Below is a small trained network, with its code and all its weights. Each question gives an input and a class and asks what happens when units are switched off, that is, made to give their printed mean instead of their output.

import numpy as np


def w(rows, s, z=0):
    codes = np.array(rows[::2]) - 128.0
    scale = np.full(codes.shape[1], s)
    scale[-1] = z or s
    return codes * scale


def f(y):
    return y / 2 * (1 + np.tanh(0.7978845608 * (y + 0.044715 * y**3)))


def log_softmax(a):
    a = a - a.max(-1, keepdims=True)
    return a - np.log(np.exp(a).sum(-1, keepdims=True))


def net(x, mask):
    res = np.array(x, float).reshape(1, 4) / 4 @ E
    y = f(res @ A[0][:, :-1].T + A[0][:, -1])
    res = res + np.where(mask, y, B[0][:, -1]) @ B[0][:, :-1]
    return log_softmax(res[-1] @ U[:, :-1].T + U[:, -1])


A, B = {}, {}
E = w([
[106,249,157,217,142,139,186],'x0',
[34,168,191,70,198,199,111],'x1',
[127,91,119,86,199,58,217],'x2',
[102,130,85,127,121,135,132],'x3',
],0.013)
A[0] = w([
[118,92,138,11,145,110,116,173],'N0',
[96,91,126,101,65,118,16,231],'N1',
[134,161,152,195,46,182,142,162],'N2',
[61,89,142,113,151,131,151,167],'N3',
[146,100,106,86,167,89,108,111],'N4',
[64,145,147,32,137,149,159,160],'N5',
[178,94,94,125,139,106,122,155],'N6',
[119,127,140,135,148,114,228,96],'N7',
[82,169,128,209,194,70,213,118],'N8',
[153,127,151,73,148,69,126,143],'N9',
[134,126,150,37,163,166,166,124],'N10',
[151,128,77,91,121,162,21,202],'N11',
[160,51,110,118,54,25,156,252],'N12',
[180,96,123,107,137,161,14,169],'N13',
[134,202,121,205,19,72,137,141],'N14',
[55,135,184,188,181,181,99,167],'N15',
[200,108,60,150,156,68,113,251],'N16',
],0.012,0.0042)
B[0] = w([
[15,100,45,121,166,88,100,205],'N0',
[168,134,186,226,215,65,195,225],'N1',
[156,183,82,84,2,118,130,208],'N2',
[66,87,162,143,134,66,61,165],'N3',
[50,136,23,94,116,138,138,171],'N4',
[116,122,185,117,161,91,84,192],'N5',
[64,101,64,118,111,149,202,181],'N6',
[156,73,167,184,179,128,159,181],'N7',
[153,133,227,207,121,92,146,226],'N8',
[82,83,90,100,173,162,124,165],'N9',
[78,93,102,124,126,106,13,174],'N10',
[173,123,211,229,184,164,78,210],'N11',
[88,102,109,134,58,158,206,254],'N12',
[140,151,173,210,179,91,155,211],'N13',
[183,123,57,101,89,63,80,224],'N14',
[91,228,205,120,102,184,76,212],'N15',
[130,105,87,135,69,199,168,221],'N16',
],0.008,0.018)
U = w([
[222,38,141,254,143,97,216,237],'0',
[118,153,187,205,241,91,123,160],'1',
[52,110,86,98,158,201,238,95],'2',
[88,76,92,88,178,76,68,3],'3',
[227,152,92,92,76,59,103,118],'4',
[106,213,165,90,103,194,108,150],'5',
],0.0097,0.0021)

Each question gives the input, the list of numbers given to net, and the class t.
The units are the neurons (one row each of A and B). Each row of codes is followed by its name. A weight is (code - 128) times the scale printed after its matrix; where a second scale follows, it is the last column's (A, B and U).
mask holds one flag per neuron, in row order. A switched-off neuron (its flag False) gives its mean, the last column of its row in B, instead of its output. The means were averaged over made-up inputs and are rounded, as every weight is.
A unit's drop is (log p(t) with every unit on - log p(t) with that unit switched off) / (log p(t) with every unit on - log p(t) with every unit switched off).
The circuit of an input: a set's keep is (log p(t) with only the set's units on - log p(t) with every unit switched off) / (log p(t) with every unit on - log p(t) with every unit switched off). Starting from the 12 units with the biggest drops (on a tie, the unit counted first), units are removed one at a time, each time the one whose removal leaves the highest keep (on an exact tie, the one counted first), for as long as the keep stays at least 0.8.
circuit, biggest first: the units of the circuit, biggest drop first
unit that matters most: the unit with the biggest drop
top k neurons: the k neurons with the biggest drops, biggest first
drop of u: that unit's drop, to one decimal
input [6,4,0,-2], class 5: top 4 neurons => (N1 N15 N13 N11)
input [2,-5,0,2], class 4: circuit, biggest first => (N1 N14)
input [-4,7,1,3], class 3: circuit, biggest first => (N10)
input [5,-4,0,0], class 4: circuit, biggest first => (N14 N1)
input [-3,2,-7,-1], class 1: top 2 neurons => (N12 N16)
input [-2,1,-6,2], class 1: top 2 neurons => (N12 N16)
input [1,3,-1,7], class 5: circuit, biggest first => (N1 N15)
input [-4,3,0,7], class 1: top 4 neurons => (N1 N14 N11 N2)
input [0,0,4,5], class 2: top 2 neurons => (N1 N11)
input [-8,-3,1,4], class 2: top 2 neurons => (N4 N0)
input [1,5,-1,4], class 5: top 3 neurons => (N1 N15 N13)
input [2,-1,-8,-3], class 4: top 2 neurons => (N2 N14)
input [-5,0,4,-1], class 2: top 2 neurons => (N12 N14)
input [7,1,-7,-1], class 5: unit that matters most => N15
input [8,-7,0,5], class 4: top 2 neurons => (N14 N2)
input [8,-2,-2,4], class 4: drop of N14 => 0.1
input [0,7,2,-3], class 3: drop of N10 => 0.2
input [-1,0,6,3], class 2: drop of N14 => 0.2
input [-8,3,-2,0], class 1: drop of N1 => 0.1
input [4,2,-7,7], class 5: circuit, biggest first => (N15)
